Below are the code and all the weights of a small trained network. Each question names an input and a class and asks about switching units off, where a switched-off unit gives its printed mean instead of its output.

import numpy as np


def w(rows, s, z=0):
    codes = np.array(rows[::2]) - 128.0
    scale = np.full(codes.shape[1], s)
    scale[-1] = z or s
    return codes * scale


def f(y):
    return np.maximum(y, 0)


def log_softmax(a):
    a = a - a.max(-1, keepdims=True)
    return a - np.log(np.exp(a).sum(-1, keepdims=True))


def net(x, mask):
    res = np.array(x, float).reshape(1, 6) / 4 @ E
    y = f(res @ A[0][:, :-1].T + A[0][:, -1])
    res = res + np.where(mask, y, B[0][:, -1]) @ B[0][:, :-1]
    return log_softmax(res[-1] @ U[:, :-1].T + U[:, -1])


A, B = {}, {}
E = w([
[252,42,233,103,172,107,228,98],'x0',
[128,103,131,81,25,141,49,129],'x1',
[124,109,135,91,58,124,86,137],'x2',
[108,88,114,60,30,88,104,171],'x3',
[124,211,112,107,141,140,197,2],'x4',
[94,131,194,109,74,179,51,100],'x5',
],0.0065)
A[0] = w([
[43,143,97,136,169,111,68,145,4],'neuron 1',
[153,60,187,113,129,159,175,115,22],'neuron 2',
[62,127,43,193,81,174,136,139,5],'neuron 3',
[118,42,146,175,168,129,72,203,78],'neuron 4',
[93,2,170,130,146,146,185,101,107],'neuron 5',
[100,83,119,66,61,125,108,147,175],'neuron 6',
[219,19,139,131,150,132,101,68,109],'neuron 7',
],0.0081,0.003)
B[0] = w([
[153,128,167,139,1,81,136,140,204],'neuron 1',
[135,101,164,138,93,66,87,134,204],'neuron 2',
[120,110,230,190,71,74,66,79,210],'neuron 3',
[133,33,90,65,214,148,109,79,238],'neuron 4',
[198,191,111,206,134,86,201,128,218],'neuron 5',
[141,144,78,182,152,209,179,138,255],'neuron 6',
[156,166,132,144,94,79,96,165,240],'neuron 7',
],0.009,0.0047)
U = w([
[137,158,158,194,3,14,116,116,3],'0',
[139,218,91,152,77,220,181,202,207],'1',
[123,61,89,84,115,180,172,47,212],'2',
],0.0054,0.0033)

Each question gives the input, the list of numbers given to net, and the class t.
The units are the neurons (one row each of A and B). Each row of codes is followed by its name. A weight is (code - 128) times the scale printed after its matrix; where a second scale follows, it is the last column's (A, B and U).
mask holds one flag per neuron, in row order. A switched-off neuron (its flag False) gives its mean, the last column of its row in B, instead of its output. The means were averaged over made-up inputs and are rounded, as every weight is.
A unit's drop is (log p(t) with every unit on - log p(t) with that unit switched off) / (log p(t) with every unit on - log p(t) with every unit switched off).
The circuit of an input: a set's keep is (log p(t) with only the set's units on - log p(t) with every unit switched off) / (log p(t) with every unit on - log p(t) with every unit switched off). Starting from all 7 units, units are removed one at a time, each time the one whose removal leaves the highest keep (on an exact tie, the one counted first), for as long as the keep stays at least 0.8.
circuit, biggest first: the units of the circuit, biggest drop first
unit that matters most: the unit with the biggest drop
top k neurons: the k neurons with the biggest drops, biggest first
drop of u: that unit's drop, to one decimal
input [2,-1,4,8,-5,1], class 2: unit that matters most : neuron 4
input [2,8,5,-2,0,3], class 1: top 3 neurons : neuron 6; neuron 4; neuron 3
input [6,-8,-5,-5,-5,-1], class 0: top 3 neurons : neuron 2; neuron 7; neuron 5
input [-7,-4,2,-4,5,8], class 0: circuit, biggest first : neuron 3; neuron 1
input [7,0,-2,3,3,1], class 0: circuit, biggest first : neuron 2; neuron 7
input [3,4,5,8,2,5], class 1: top 3 neurons : neuron 6; neuron 4; neuron 3
input [8,-6,-2,4,7,-5], class 0: circuit, biggest first : neuron 2; neuron 7
input [-2,5,6,7,2,2], class 1: top 2 neurons : neuron 6; neuron 4
input [-7,8,-5,-5,2,3], class 0: top 2 neurons : neuron 3; neuron 1
input [-8,-1,-6,6,-1,-6], class 0: top 2 neurons : neuron 3; neuron 1
input [3,0,7,8,-8,-3], class 2: drop of neuron 4 : 1.0
input [1,6,6,3,-6,4], class 1: drop of neuron 3 : 0.1
input [-5,-2,5,4,-7,0], class 2: drop of neuron 7 : 0.2
input [1,6,1,-6,-7,0], class 2: unit that matters most : neuron 4
